Here is a tiny trained network, its code and every weight. The questions are about switching its units off for an input and a class, where a switched-off unit gives its printed mean instead of its output.

import numpy as np


def w(rows, s, z=0):
    codes = np.array(rows[::2]) - 128.0
    scale = np.full(codes.shape[1], s)
    scale[-1] = z or s
    return codes * scale


def f(y):
    return np.maximum(y, 0)


def log_softmax(a):
    a = a - a.max(-1, keepdims=True)
    return a - np.log(np.exp(a).sum(-1, keepdims=True))


def net(x, mask):
    res = np.array(x, float).reshape(1, 7) / 4 @ E
    y = f(res @ A[0][:, :-1].T + A[0][:, -1])
    res = res + np.where(mask, y, B[0][:, -1]) @ B[0][:, :-1]
    return log_softmax(res[-1] @ U[:, :-1].T + U[:, -1])


A, B = {}, {}
E = w([
[122,195,109],'x0',
[209,86,239],'x1',
[30,128,188],'x2',
[129,172,37],'x3',
[28,101,133],'x4',
[202,143,73],'x5',
[97,253,173],'x6',
],0.005)
A[0] = w([
[120,105,28,152],'neuron 1',
[76,141,162,187],'neuron 2',
[171,76,91,61],'neuron 3',
[111,85,199,231],'neuron 4',
[176,114,157,117],'neuron 5',
[98,56,46,140],'neuron 6',
[68,62,171,84],'neuron 7',
[129,92,108,54],'neuron 8',
[113,250,129,148],'neuron 9',
[132,152,203,172],'neuron 10',
[113,98,79,238],'neuron 11',
[101,126,135,199],'neuron 12',
[124,139,93,36],'neuron 13',
[187,125,132,133],'neuron 14',
[58,124,125,159],'neuron 15',
[88,130,116,86],'neuron 16',
[88,166,87,254],'neuron 17',
[164,52,153,158],'neuron 18',
[142,68,129,36],'neuron 19',
[91,33,169,102],'neuron 20',
[94,86,186,75],'neuron 21',
],0.015,0.003)
B[0] = w([
[56,69,37,230],'neuron 1',
[151,139,103,216],'neuron 2',
[63,168,209,192],'neuron 3',
[165,93,19,245],'neuron 4',
[71,182,110,188],'neuron 5',
[72,105,165,224],'neuron 6',
[251,107,127,223],'neuron 7',
[126,126,185,149],'neuron 8',
[158,206,174,253],'neuron 9',
[44,132,49,213],'neuron 10',
[78,116,60,209],'neuron 11',
[149,111,102,181],'neuron 12',
[128,90,119,147],'neuron 13',
[79,116,176,196],'neuron 14',
[181,111,98,216],'neuron 15',
[153,125,104,166],'neuron 16',
[126,181,40,236],'neuron 17',
[74,223,83,227],'neuron 18',
[114,199,149,168],'neuron 19',
[220,151,113,231],'neuron 20',
[212,115,80,201],'neuron 21',
],0.019,0.0061)
U = w([
[121,127,154,105],'0',
[88,124,57,224],'1',
[176,177,144,98],'2',
[220,172,73,96],'3',
[128,14,254,3],'4',
[92,10,88,211],'5',
[84,224,149,196],'6',
],0.007,0.0037)

Each question gives the input, the list of numbers given to net, and the class t.
The units are the neurons (one row each of A and B). Each row of codes is followed by its name. A weight is (code - 128) times the scale printed after its matrix; where a second scale follows, it is the last column's (A, B and U).
mask holds one flag per neuron, in row order. A switched-off neuron (its flag False) gives its mean, the last column of its row in B, instead of its output. The means were averaged over made-up inputs and are rounded, as every weight is.
A unit's drop is (log p(t) with every unit on - log p(t) with that unit switched off) / (log p(t) with every unit on - log p(t) with every unit switched off).
The circuit of an input: a set's keep is (log p(t) with only the set's units on - log p(t) with every unit switched off) / (log p(t) with every unit on - log p(t) with every unit switched off). Starting from the 12 units with the biggest drops (on a tie, the unit counted first), units are removed one at a time, each time the one whose removal leaves the highest keep (on an exact tie, the one counted first), for as long as the keep stays at least 0.8.
units of the circuit, in order: the units of the circuit, biggest drop first
unit that matters most: the unit with the biggest drop
k most important neurons: the k neurons with the biggest drops, biggest first
drop when u is switched off: that unit's drop, to one decimal
input [-1,1,4,3,-8,-2,8], class 6: unit that matters most	neuron 9
input [5,-1,-2,2,-1,-5,2], class 6: 2 most important neurons	[neuron 4; neuron 7]
input [-7,1,-4,6,-1,5,-1], class 5: units of the circuit, in order	[neuron 1; neuron 9]
input [-3,6,-3,6,4,7,6], class 2: 2 most important neurons	[neuron 18; neuron 1]
input [1,-4,7,4,1,-6,-6], class 3: 2 most important neurons	[neuron 7; neuron 20]
input [2,8,-1,-6,-4,3,0], class 1: 2 most important neurons	[neuron 4; neuron 9]
input [6,2,3,7,-5,-3,-8], class 5: 2 most important neurons	[neuron 9; neuron 1]
input [7,1,-3,5,-5,7,-7], class 5: 2 most important neurons	[neuron 1; neuron 9]
input [0,-2,-1,0,-8,6,7], class 6: drop when neuron 21 is switched off	0.1
input [-1,-3,-1,8,2,0,-4], class 5: drop when neuron 6 is switched off	0.1
input [-4,-6,1,-8,7,-8,1], class 3: drop when neuron 11 is switched off	0.0
